Here is a tiny trained network, its code and every weight. The questions are about switching its units off for an input and a target symbol, where a switched-off unit gives its printed mean instead of its output.

import numpy as np


def w(rows, s, z=0):
    codes = np.array(rows[::2]) - 128.0
    scale = np.full(codes.shape[1], s)
    scale[-1] = z or s
    return codes * scale


def norm(h):
    return h / np.sqrt((h * h).mean(-1, keepdims=True) + 1e-5)


def f(y):
    return y / 2 * (1 + np.tanh(0.7978845608 * (y + 0.044715 * y**3)))


def softmax(a):
    e = np.exp(a - a.max(-1, keepdims=True))
    return e / e.sum(-1, keepdims=True)


def log_softmax(a):
    a = a - a.max(-1, keepdims=True)
    return a - np.log(np.exp(a).sum(-1, keepdims=True))


def net(x, mask):
    ids = ['ΣΦαβγεηλω'.index(c) for c in x.split()]
    T = len(ids)
    res = E[ids] + P[:T]
    r = norm(res)
    for j in range(3):
        rows = slice(2 * j, 2 * j + 2)
        q, k, v = (r @ M[0][rows].T for M in (Q, K, V))
        z = softmax(np.where(np.tri(T) > 0, q @ k.T / 2**0.5, -1e9)) @ v
        o = O[0][rows]
        res = res + np.where(mask[j], z, o[:, -1]) @ o[:, :-1]
    y = f(norm(res) @ A[0][:, :-1].T + A[0][:, -1])
    res = res + np.where(mask[3:11], y, B[0][:, -1]) @ B[0][:, :-1]
    return log_softmax(norm(res)[-1] @ U[:, :-1].T + U[:, -1])


Q, K, V, O, A, B = {}, {}, {}, {}, {}, {}
E = w([
[167,160,144,166,171,211],'Σ',
[55,97,189,124,169,192],'Φ',
[121,255,141,113,145,112],'α',
[105,218,85,248,113,88],'β',
[92,70,228,175,83,150],'γ',
[39,150,180,167,144,107],'ε',
[213,111,108,185,127,89],'η',
[162,190,211,35,59,134],'λ',
[192,82,240,101,106,175],'ω',
],0.014)
P = w([
[137,50,104,125,142,96],'0',
[96,163,181,108,111,210],'1',
[171,55,154,99,142,62],'2',
[146,240,130,102,75,246],'3',
[164,48,155,91,175,41],'4',
[162,209,142,135,109,213],'5',
[122,72,105,66,101,105],'6',
[130,197,185,160,152,175],'7',
],0.013)
Q[0] = w([
[125,75,20,59,83,120],'head 1',
[174,59,170,123,198,62],'head 1',
[134,40,21,92,129,65],'head 2',
[129,125,243,187,254,123],'head 2',
[190,50,120,66,99,97],'head 3',
[118,44,30,149,116,100],'head 3',
],0.0084)
K[0] = w([
[111,181,132,147,2,250],'head 1',
[132,179,177,71,134,98],'head 1',
[168,181,69,153,27,182],'head 2',
[194,139,212,95,230,93],'head 2',
[93,42,24,146,158,216],'head 3',
[84,86,130,172,124,205],'head 3',
],0.0084)
V[0] = w([
[254,113,72,187,178,170],'head 1',
[112,135,135,195,41,68],'head 1',
[94,58,152,197,93,147],'head 2',
[113,124,193,134,213,81],'head 2',
[117,106,125,136,199,70],'head 3',
[120,172,113,140,158,88],'head 3',
],0.009)
O[0] = w([
[253,137,119,149,220,137,136],'head 1',
[185,234,243,254,20,91,137],'head 1',
[23,82,201,101,211,153,64],'head 2',
[60,173,115,90,156,189,255],'head 2',
[164,131,15,132,42,103,181],'head 3',
[93,105,31,148,75,193,211],'head 3',
],0.0083,0.0064)
A[0] = w([
[133,175,124,77,194,4,220],'neuron 1',
[186,120,131,90,150,206,7],'neuron 2',
[95,254,81,199,183,93,202],'neuron 3',
[50,117,147,138,62,111,103],'neuron 4',
[132,234,43,162,99,73,98],'neuron 5',
[47,215,129,184,191,187,108],'neuron 6',
[65,182,172,152,121,132,200],'neuron 7',
[96,105,73,198,100,58,123],'neuron 8',
],0.0087,0.0021)
B[0] = w([
[103,171,58,192,41,130,153],'neuron 1',
[148,144,60,162,214,171,144],'neuron 2',
[159,74,179,106,117,203,243],'neuron 3',
[102,218,81,143,180,152,150],'neuron 4',
[114,77,93,110,101,232,254],'neuron 5',
[176,114,147,57,133,71,202],'neuron 6',
[189,151,112,174,195,138,175],'neuron 7',
[168,202,253,152,224,114,156],'neuron 8',
],0.0075,0.0089)
U = w([
[150,82,21,133,218,137,80],'Σ',
[22,52,109,97,133,154,142],'Φ',
[86,114,1,146,11,171,135],'α',
[156,136,189,239,47,145,97],'β',
[51,64,193,154,62,150,137],'γ',
[16,192,99,171,127,117,110],'ε',
[215,113,101,137,110,41,255],'η',
[141,141,149,64,34,71,121],'λ',
[152,29,164,64,87,143,99],'ω',
],0.0094,0.0046)

Each question gives the input, a string of symbols that net reads in full, and the target symbol t.
The units are the heads (2 rows each of Q, K, V and O) and the neurons (one row each of A and B). Each row of codes is followed by its name. A weight is (code - 128) times the scale printed after its matrix; where a second scale follows, it is the last column's (O, A, B and U).
mask holds one flag per unit, heads first, then neurons. A switched-off unit (its flag False) gives its mean, the last column of its rows in O or B, instead of its output. The means were averaged over made-up inputs and are rounded, as every weight is.
A unit's drop is (log p(t) with every unit on - log p(t) with that unit switched off) / (log p(t) with every unit on - log p(t) with every unit switched off).
The circuit of an input: a set's keep is (log p(t) with only the set's units on - log p(t) with every unit switched off) / (log p(t) with every unit on - log p(t) with every unit switched off). Starting from all 11 units, units are removed one at a time, each time the one whose removal leaves the highest keep (on an exact tie, the one counted first), for as long as the keep stays at least 0.8.
units of the circuit, in order: the units of the circuit, biggest drop first
unit that matters most: the unit with the biggest drop
k most important neurons: the k neurons with the biggest drops, biggest first
heads that matter: for each layer, one digit per head in row order, 1 if its drop is at least 0.15 and else 0, layers parted by /
drop when u is switched off: that unit's drop, to one decimal
input α β η α Σ γ ε Φ, target Σ: heads that matter : 100
input α α ω β α α η α, target α: heads that matter : 011
input Σ β α β, target Σ: units of the circuit, in order : head 1
input ε α γ β Σ α Σ, target Σ: 3 most important neurons : neuron 2; neuron 3; neuron 5
input Φ Σ λ ε, target Φ: units of the circuit, in order : head 1; head 2
input Φ β α Φ Φ α λ α, target Φ: heads that matter : 110
input γ α α α α β η, target η: heads that matter : 010
input β α α α β, target β: heads that matter : 000
input α ε ε ω β ε η, target η: 3 most important neurons : neuron 5; neuron 3; neuron 8
input β α β λ, target β: heads that matter : 100
input β α ω Σ, target β: drop when neuron 6 is switched off : -0.1
input Σ η α Σ α γ, target α: drop when head 2 is switched off : 0.0
input β β α η α β α ε, target α: drop when head 2 is switched off : 0.7
input α β β ε α Σ λ Σ, target α: unit that matters most : head 3
